Below is a small trained network, with its code and all its weights. Each question gives an input and a class and asks what happens when units are switched off, that is, made to give their printed mean instead of their output.

import numpy as np


def w(rows, s, z=0):
    codes = np.array(rows[::2]) - 128.0
    scale = np.full(codes.shape[1], s)
    scale[-1] = z or s
    return codes * scale


def norm(h):
    return h / np.sqrt((h * h).mean(-1, keepdims=True) + 1e-5)


def f(y):
    return y / 2 * (1 + np.tanh(0.7978845608 * (y + 0.044715 * y**3)))


def log_softmax(a):
    a = a - a.max(-1, keepdims=True)
    return a - np.log(np.exp(a).sum(-1, keepdims=True))


def net(x, mask):
    res = np.array(x, float).reshape(1, 8) / 4 @ E
    u = 0
    for l in range(2):
        y = f(norm(res) @ A[l][:, :-1].T + A[l][:, -1])
        res = res + np.where(mask[u : u + 14], y, B[l][:, -1]) @ B[l][:, :-1]
        u += 14
    return log_softmax(norm(res)[-1] @ U[:, :-1].T + U[:, -1])


A, B = {}, {}
E = w([
[84,141,166,136,209,87,192],'x0',
[81,172,93,172,93,47,90],'x1',
[3,125,163,169,149,137,82],'x2',
[142,130,67,119,167,83,168],'x3',
[89,76,93,81,99,95,98],'x4',
[66,85,73,138,189,154,83],'x5',
[123,65,111,161,80,129,207],'x6',
[125,162,131,79,106,152,114],'x7',
],0.012)
A[0] = w([
[99,107,192,70,126,142,70,119],'L0N0',
[150,82,187,119,86,137,188,2],'L0N1',
[248,117,191,99,127,115,185,134],'L0N2',
[65,87,180,116,123,142,219,147],'L0N3',
[141,146,130,171,116,81,174,28],'L0N4',
[124,78,211,187,116,150,117,164],'L0N5',
[155,197,154,168,124,110,139,41],'L0N6',
[135,179,121,145,86,100,157,83],'L0N7',
[138,38,162,112,227,149,154,126],'L0N8',
[78,116,168,112,122,169,114,16],'L0N9',
[90,97,204,171,140,135,169,36],'L0N10',
[141,232,162,134,199,95,146,145],'L0N11',
[159,183,123,157,91,100,117,19],'L0N12',
[114,102,202,183,105,171,107,134],'L0N13',
],0.016,0.0077)
B[0] = w([
[84,207,141,100,69,152,134,176],'L0N0',
[172,85,155,185,115,107,139,156],'L0N1',
[190,202,88,111,38,67,68,249],'L0N2',
[123,31,148,202,153,146,215,204],'L0N3',
[122,149,163,64,128,184,129,145],'L0N4',
[101,137,162,251,170,131,141,193],'L0N5',
[74,137,120,101,179,138,130,151],'L0N6',
[94,111,111,141,141,158,167,152],'L0N7',
[133,97,2,125,202,136,171,205],'L0N8',
[118,119,136,144,82,101,150,144],'L0N9',
[125,145,43,90,162,113,179,162],'L0N10',
[83,167,204,133,172,143,202,217],'L0N11',
[86,145,64,158,150,153,168,143],'L0N12',
[105,140,212,161,108,142,137,187],'L0N13',
],0.013,0.012)
A[1] = w([
[107,50,126,135,78,127,100,126],'L1N0',
[176,142,165,70,152,227,25,67],'L1N1',
[177,66,93,70,148,225,123,66],'L1N2',
[181,113,142,127,120,212,195,134],'L1N3',
[115,213,158,113,188,52,191,117],'L1N4',
[219,120,105,109,125,152,185,146],'L1N5',
[86,77,124,106,146,78,84,178],'L1N6',
[76,86,66,122,153,56,72,2],'L1N7',
[108,42,184,134,135,148,191,96],'L1N8',
[9,85,95,131,115,101,79,169],'L1N9',
[131,116,14,105,144,93,123,43],'L1N10',
[128,174,235,121,137,139,170,128],'L1N11',
[122,78,169,144,201,172,176,83],'L1N12',
[75,136,186,192,84,69,164,145],'L1N13',
],0.014,0.007)
B[1] = w([
[132,159,178,150,172,125,146,146],'L1N0',
[7,90,183,103,104,117,57,148],'L1N1',
[110,138,116,114,193,125,31,141],'L1N2',
[86,112,126,190,73,82,55,179],'L1N3',
[98,188,136,122,127,222,130,254],'L1N4',
[61,173,89,155,93,83,80,207],'L1N5',
[165,163,181,81,143,139,148,146],'L1N6',
[193,70,185,28,127,115,141,138],'L1N7',
[50,113,115,69,149,90,195,192],'L1N8',
[213,169,108,85,139,173,174,207],'L1N9',
[170,110,196,168,150,101,126,167],'L1N10',
[178,30,133,122,118,127,49,221],'L1N11',
[99,119,72,82,170,105,192,205],'L1N12',
[166,117,189,150,148,194,97,252],'L1N13',
],0.014,0.0094)
U = w([
[202,124,38,205,48,41,161,139],'0',
[29,8,203,160,62,81,97,84],'1',
[112,180,233,152,119,205,87,182],'2',
[230,51,125,36,183,98,154,62],'3',
[14,88,119,158,243,148,239,244],'4',
[97,24,28,176,210,85,28,3],'5',
[115,240,92,30,86,113,91,92],'6',
],0.017,0.0059)

Each question gives the input, the list of numbers given to net, and the class t.
The units are the neurons (one row each of A and B). Each row of codes is followed by its name. A weight is (code - 128) times the scale printed after its matrix; where a second scale follows, it is the last column's (A, B and U).
mask holds one flag per neuron, layer by layer. A switched-off neuron (its flag False) gives its mean, the last column of its row in B, instead of its output. The means were averaged over made-up inputs and are rounded, as every weight is.
A unit's drop is (log p(t) with every unit on - log p(t) with that unit switched off) / (log p(t) with every unit on - log p(t) with every unit switched off).
The circuit of an input: a set's keep is (log p(t) with only the set's units on - log p(t) with every unit switched off) / (log p(t) with every unit on - log p(t) with every unit switched off). Starting from the 12 units with the biggest drops (on a tie, the unit counted first), units are removed one at a time, each time the one whose removal leaves the highest keep (on an exact tie, the one counted first), for as long as the keep stays at least 0.8.
units of the circuit, in order: the units of the circuit, biggest drop first
most important unit: the unit with the biggest drop
top k neurons: the k neurons with the biggest drops, biggest first
top k neurons in layer l: the k neurons of layer l with the biggest drops, biggest first
drop when u is switched off: that unit's drop, to one decimal
input [-8,-7,7,3,5,8,-1,2], class 6: top 2 neurons in layer 1 : L1N9, L1N13
input [-7,0,-6,-4,-7,2,1,4], class 6: most important unit : L0N3
input [6,3,6,-3,7,4,-1,5], class 2: top 2 neurons : L0N0, L0N8
input [-8,1,8,3,8,3,8,-3], class 2: units of the circuit, in order : L0N8, L1N9
input [-5,-4,-7,2,8,-8,-7,-3], class 0: top 2 neurons in layer 0 : L0N2, L0N11
input [-1,-7,-6,-1,8,3,6,-5], class 5: top 2 neurons : L1N2, L0N8
input [-7,8,-6,4,0,8,-8,-5], class 3: top 2 neurons : L0N2, L1N7
input [-5,5,1,8,-2,1,-5,-8], class 2: top 2 neurons in layer 0 : L0N8, L0N3
input [-6,5,8,4,0,6,2,7], class 3: top 2 neurons in layer 0 : L0N2, L0N11
input [6,-6,-8,7,-4,-2,-3,-5], class 0: top 2 neurons : L0N2, L0N8
input [-2,2,-8,0,-8,-3,-8,-3], class 6: top 2 neurons in layer 0 : L0N2, L0N5
input [-8,1,-2,-2,-1,3,3,0], class 5: top 4 neurons in layer 0 : L0N2, L0N11, L0N0, L0N5
input [-2,6,-6,-1,1,4,3,-4], class 3: top 3 neurons in layer 0 : L0N2, L0N11, L0N3
input [0,3,-5,6,-6,0,-1,4], class 6: units of the circuit, in order : L0N3
input [-7,0,0,-7,6,0,6,1], class 2: top 2 neurons : L0N3, L0N11
input [5,4,-5,8,-1,0,-4,8], class 2: top 2 neurons : L0N11, L0N8
input [7,7,-7,4,-2,-2,-1,1], class 2: top 2 neurons : L0N11, L0N8
input [2,-7,-5,-7,-1,-7,-4,-2], class 0: top 2 neurons : L0N2, L0N1
input [-2,-6,-6,-8,7,3,8,1], class 0: top 4 neurons in layer 0 : L0N2, L0N11, L0N1, L0N8
input [6,-2,-5,-6,-5,-4,7,5], class 0: units of the circuit, in order : L0N2
input [-8,-8,-4,7,8,1,-2,3], class 6: top 2 neurons : L0N3, L1N11
input [1,-5,-1,0,8,1,-4,-3], class 3: drop when L0N8 is switched off : 0.3
input [-7,-8,3,5,-4,6,1,1], class 5: drop when L0N11 is switched off : 0.1
input [1,-4,-4,5,0,2,-3,5], class 6: drop when L0N3 is switched off : 0.2
input [2,1,-4,6,-6,-8,-4,-8], class 6: drop when L1N4 is switched off : -0.1
